Below is a small trained network, with its code and all its weights. Each question gives an input and a class and asks what happens when units are switched off, that is, made to give their printed mean instead of their output.

import numpy as np


def w(rows, s, z=0):
    codes = np.array(rows[::2]) - 128.0
    scale = np.full(codes.shape[1], s)
    scale[-1] = z or s
    return codes * scale


def norm(h):
    return h / np.sqrt((h * h).mean(-1, keepdims=True) + 1e-5)


def f(y):
    return np.maximum(y, 0)


def log_softmax(a):
    a = a - a.max(-1, keepdims=True)
    return a - np.log(np.exp(a).sum(-1, keepdims=True))


def net(x, mask):
    res = np.array(x, float).reshape(1, 8) / 4 @ E
    u = 0
    for l in range(3):
        y = f(norm(res) @ A[l][:, :-1].T + A[l][:, -1])
        res = res + np.where(mask[u : u + 14], y, B[l][:, -1]) @ B[l][:, :-1]
        u += 14
    return log_softmax(norm(res)[-1] @ U[:, :-1].T + U[:, -1])


A, B = {}, {}
E = w([
[129,127,128],'x0',
[129,127,128],'x1',
[76,192,38],'x2',
[127,127,129],'x3',
[126,128,128],'x4',
[4,68,208],'x5',
[122,253,230],'x6',
[126,127,128],'x7',
],0.005)
A[0] = w([
[115,127,201,30],'0.n1',
[82,66,169,97],'0.n2',
[75,179,54,167],'0.n3',
[253,31,245,49],'0.n4',
[121,124,204,32],'0.n5',
[119,41,160,39],'0.n6',
[129,78,105,105],'0.n7',
[206,133,194,1],'0.n8',
[129,201,179,133],'0.n9',
[130,142,53,46],'0.n10',
[255,117,168,73],'0.n11',
[180,190,176,53],'0.n12',
[84,169,198,73],'0.n13',
[116,146,189,59],'0.n14',
],0.0069,0.0056)
B[0] = w([
[132,114,209,143],'0.n1',
[143,85,168,197],'0.n2',
[56,119,70,254],'0.n3',
[90,163,33,227],'0.n4',
[133,119,221,144],'0.n5',
[104,1,173,159],'0.n6',
[124,151,187,172],'0.n7',
[153,178,120,137],'0.n8',
[96,174,171,219],'0.n9',
[165,117,44,150],'0.n10',
[151,118,170,186],'0.n11',
[124,176,105,159],'0.n12',
[110,119,184,182],'0.n13',
[113,123,170,148],'0.n14',
],0.006,0.0031)
A[1] = w([
[145,92,173,76],'1.n1',
[71,159,88,178],'1.n2',
[72,61,134,22],'1.n3',
[161,140,195,5],'1.n4',
[87,162,133,180],'1.n5',
[204,83,61,135],'1.n6',
[100,107,114,4],'1.n7',
[242,1,131,145],'1.n8',
[211,136,220,44],'1.n9',
[214,113,129,72],'1.n10',
[185,163,164,7],'1.n11',
[176,71,42,13],'1.n12',
[163,220,121,97],'1.n13',
[75,168,89,1],'1.n14',
],0.01,0.0034)
B[1] = w([
[87,87,140,157],'1.n1',
[149,186,81,211],'1.n2',
[116,88,101,186],'1.n3',
[138,104,160,150],'1.n4',
[158,163,177,196],'1.n5',
[33,228,126,230],'1.n6',
[144,103,126,132],'1.n7',
[22,161,195,254],'1.n8',
[161,33,176,172],'1.n9',
[125,102,250,160],'1.n10',
[170,61,87,145],'1.n11',
[80,214,114,209],'1.n12',
[191,124,58,189],'1.n13',
[185,101,255,156],'1.n14',
],0.0077,0.005)
A[2] = w([
[158,146,121,6],'2.n1',
[159,109,129,80],'2.n2',
[251,150,114,146],'2.n3',
[85,114,131,148],'2.n4',
[59,135,37,118],'2.n5',
[208,146,127,147],'2.n6',
[205,120,85,95],'2.n7',
[101,73,98,41],'2.n8',
[136,190,123,204],'2.n9',
[147,156,141,195],'2.n10',
[180,110,177,72],'2.n11',
[126,131,148,92],'2.n12',
[95,76,130,94],'2.n13',
[195,116,53,221],'2.n14',
],0.014,0.0024)
B[2] = w([
[146,167,137,138],'2.n1',
[160,79,141,134],'2.n2',
[236,149,135,189],'2.n3',
[173,168,92,203],'2.n4',
[253,48,130,255],'2.n5',
[254,82,104,171],'2.n6',
[63,130,173,153],'2.n7',
[176,64,15,160],'2.n8',
[46,118,125,228],'2.n9',
[95,71,111,179],'2.n10',
[144,70,134,167],'2.n11',
[129,133,112,147],'2.n12',
[155,152,66,181],'2.n13',
[12,154,215,176],'2.n14',
],0.0067,0.0062)
U = w([
[31,185,156,253],'0',
[95,176,2,46],'1',
[48,17,112,88],'2',
[170,46,34,138],'3',
[230,97,177,135],'4',
[196,225,112,85],'5',
[114,69,241,57],'6',
],0.021,0.0034)

Each question gives the input, the list of numbers given to net, and the class t.
The units are the neurons (one row each of A and B). Each row of codes is followed by its name. A weight is (code - 128) times the scale printed after its matrix; where a second scale follows, it is the last column's (A, B and U).
mask holds one flag per neuron, layer by layer. A switched-off neuron (its flag False) gives its mean, the last column of its row in B, instead of its output. The means were averaged over made-up inputs and are rounded, as every weight is.
A unit's drop is (log p(t) with every unit on - log p(t) with that unit switched off) / (log p(t) with every unit on - log p(t) with every unit switched off).
The circuit of an input: a set's keep is (log p(t) with only the set's units on - log p(t) with every unit switched off) / (log p(t) with every unit on - log p(t) with every unit switched off). Starting from the 12 units with the biggest drops (on a tie, the unit counted first), units are removed one at a time, each time the one whose removal leaves the highest keep (on an exact tie, the one counted first), for as long as the keep stays at least 0.8.
units of the circuit, in order: the units of the circuit, biggest drop first
most important unit: the unit with the biggest drop
k most important neurons: the k neurons with the biggest drops, biggest first
top k neurons in layer l: the k neurons of layer l with the biggest drops, biggest first
drop of u: that unit's drop, to one decimal
input [-2,7,4,0,-2,4,0,4], class 3: units of the circuit, in order => 1.n8, 2.n5
input [-4,-8,0,6,-6,-8,-5,7], class 0: units of the circuit, in order => 1.n6, 1.n8, 1.n10
input [-6,-8,1,8,0,7,-4,-6], class 3: most important unit => 2.n8
input [-4,1,8,5,-1,0,2,-3], class 5: units of the circuit, in order => 1.n14, 1.n8
input [-1,1,0,8,8,-5,0,0], class 0: top 2 neurons in layer 0 => 0.n4, 0.n9
input [-1,7,2,-8,-8,-3,-5,0], class 1: 2 most important neurons => 2.n5, 0.n3
input [-7,-5,8,8,1,6,-1,-6], class 3: 2 most important neurons => 2.n5, 1.n8
input [0,4,8,-2,-6,-1,2,1], class 5: 3 most important neurons => 1.n8, 1.n14, 1.n6
input [6,-1,0,7,-2,1,5,-6], class 6: top 3 neurons in layer 0 => 0.n13, 0.n9, 0.n3
input [-7,4,-7,-5,-6,0,4,5], class 4: 3 most important neurons => 1.n8, 0.n4, 1.n6
input [3,4,8,7,-4,-3,2,0], class 5: top 4 neurons in layer 1 => 1.n14, 1.n8, 1.n6, 1.n12
input [-3,-7,-5,4,3,0,-3,-1], class 0: drop of 0.n4 => 0.1
input [-4,-7,-5,2,4,-6,7,-4], class 4: drop of 1.n6 => 0.0
input [-1,-6,7,-4,-3,7,-4,6], class 3: most important neuron => 2.n5
input [4,-2,-2,5,-4,-1,-1,0], class 0: drop of 0.n11 => 0.3
